[-6.58 -0.76 -4.64 -4.57] ==> -4.57
[ 4.58  1.11  6.42 -3.61] ==> -3.61
[ 1.25 -0.27 -7.17 -2.72] ==> -2.72
[ 7.12 -7.78  2.92  1.32] ==> 1.32
[ 3.30  0.70  0.44 -6.94] ==> -6.94
[ 5.68 -3.33 -1.83  1.78] ==> 1.78
---
[[0.37, -2.55, -0.40, 0.82, -0.30, 1.52], [3.85, -2.86, 3.14, -6.34, -6.24, -2.86]] Out: 0.82
[2.29, -4.55, 4.39, 6.58, -1.48] Out: 4.39
[-2.14, -2.50, 1.32, 6.57, -2.83, -7.36, 7.79] Out: -2.83
[-5.78, 2.97, 0.14, 6.22] Out: 2.97
[0.32, -5.25, 7.21, 2.52] Out: -5.25
[0.46, -2.70, 7.56, 2.87, -0.70] Out: 7.56
---
[524, 858, 243, 301] ==> 858, 243
[31, -37, 44, -12, 36] ==> 44, -37
[[-14, -30, 729, -568], [-490, -464, -537, -530], [-22, -785, 464, -265]] ==> 729, -785
[245, 312, 639, 773, 540] ==> 773, 245
[7018, 1247, 1654, 2942, 1721, 1015, 7835] ==> 7835, 1015
[103, 169, 154, 149, 51, 215, 182] ==> 215, 51
---
array([ 3.24,  2.56,  6.15, -6.89])
6.15
array([ 5.65, -1.44,  5.96,  0.49,  2.86, -0.83])
2.86
array([ 1.59, -2.85, -7.75,  2.90, -1.70,  3.33,  2.20])
3.33
array([ 1.15, -6.00,  3.26, -0.96])
3.26
array([ 4.79,  0.98, -6.99, -1.50,  1.70, -3.84])
1.70
array([ 2.00,  6.26,  5.54, -1.49])
5.54
array([-7.64, -2.34,  2.95, -3.95, -0.77,  0.96, -3.65])
0.96
array([ 3.38,  5.70, -7.03,  1.78])
-7.03
array([ 1.72, -4.97, -1.85, -6.87, -5.35,  0.44,  6.82])
0.44
---
[[  9.1  18.1  12.9  21.4   1.4 -20.7]
 [ 17.3   7.6  18.7  10.9   6.7  14.0]]
7.6

[[-123.09  -86.50  -79.88  147.25]
 [-106.15  175.33   89.40  -61.79]
 [  17.86 -108.50  172.91   51.60]]
175.33

[[ 14.08   9.93   1.36  -9.88  -4.32   8.66]
 [ -2.82 -11.48 -19.61   4.02   9.04   8.25]
 [ 16.86  15.49   1.82 -10.54  -2.04  11.75]]
-11.48

[[-0.10 -0.02  0.09  0.03]
 [-0.01  0.05 -0.01 -0.06]
 [ 0.10  0.09  0.15 -0.18]]
0.05

[[ 0.17  0.03 -0.14 -0.01  0.02]
 [ 0.10  0.02 -0.13 -0.04  0.06]
 [ 0.23  0.00 -0.10  0.01  0.00]]
0.02

[[ 1.087 -1.371  1.127 -2.319 -0.878]
 [-1.682 -1.737 -1.554 -0.759 -0.246]
 [ 1.180  0.539  1.405  1.423 -1.883]]
-1.737

[[-101.47 -181.89  -66.58 -175.70 -155.18  -91.17]
 [ -37.31   91.44    7.40  236.16  226.00   10.88]
 [ -61.57 -234.79 -148.99 -119.80 -108.82 -192.39]]
91.44

[[-0.020 -0.071  0.156  0.117]
 [ 0.154 -0.123 -0.198  0.033]]
-0.123

[[-108.633   41.406  -68.310   -3.728]
 [ 142.932   -1.114 -206.739   68.019]
 [ -20.061   -7.135  -59.699   31.291]]
-1.114
---
889	441	-450	-204	716
861	361	-539	-192	643
786	245	-657	-183	570
| -539

320	387	740	462	752	473
543	432	604	545	215	407
372	531	263	166	286	466
| 604

3826	2522	8614	5407	4142	3852
6983	8340	4773	6049	7197	6536
5404	4849	5541	5792	5364	5999
| 4773

225	674	702	771
68	625	637	841
372	586	813	596
| 637

331	321	339	223	550	374	371
348	348	391	526	924	382	443
396	296	929	165	284	306	369
| 391

5	61	68	57	71	14
57	39	50	50	63	83
81	48	40	44	61	98
| 50
---
array([1, 2, 1, 5, 7, 5, 3]) Answer: 3
array([ 222, -447,  219, -904, -376, -492,  578]) Answer: 578
array([ 627, -498,   68,  746, -899,  819,  313]) Answer: 313
array([180, 227,  39, 119]) Answer: 119
array([107, 194,   8, 139, 187]) Answer: 187
array([ -1, -45, -48,  33,  -7]) Answer: -7
array([-790,  528, -680, -937,  129]) Answer: 129
---
[[7207 9397 5192 2919]
 [4603 5255 6284 3056]
 [5577 6055 5893 4205]] yields 7207, 4205

[[ 1 64 18 45]
 [33 45 52 80]
 [50 65 80 76]] yields 1, 76

[53 66 10  4 19 78] yields 53, 78

[[2486 3598 9779 3500]
 [6759 4701 1650 4373]] yields 2486, 4373

[7 7 2 7 8] yields 7, 8

[95 19 30 87 37] yields 95, 37

[137  63 221 160 175  51  94] yields 137, 94

[33 17 46 20 84 36] yields 33, 36

[-15  27  41 -34] yields -15, -34

[86 51  1 82 72 75] yields 86, 75
---
((-500, 209, -413, -287), (519, -213, 232, 369)) ==> -213
(0, 7, 7, 0, 3, 5) ==> 7
(0, 3, 5, 1, 7) ==> 3
((-11, 567, -533, -209), (-642, -955, 242, -709)) ==> -955
(-690, -92, 506, -474, -194, -185) ==> -92
((3974, 3575, 3402, 3314, 3812), (5436, 8098, 6984, 5495, 2838)) ==> 8098
(3843, 3222, 5869, 3019, 1671, 7441, 9875) ==> 3222
((4, 6, 0, 2, 4, 2), (6, 5, 5, 4, 7, 3)) ==> 5
---
[[ -24 -187 -591   53  154  196]
 [ 141 -345 -851  -69 -287  590]] -591

[-18 -10  -7 -32  45 -41 -25] -7

[ -7  30  33 -19 -48] 33

[50 38 21 42 86] 21

[[84 17 76 81]
 [81 78 82 76]] 76

[[4562 5022 2563 7167 4782 5778 4455]
 [7335 4393 3953 8883 8443 5830 4871]
 [6851 4488 5524 9987 8188 6190 4601]] 2563
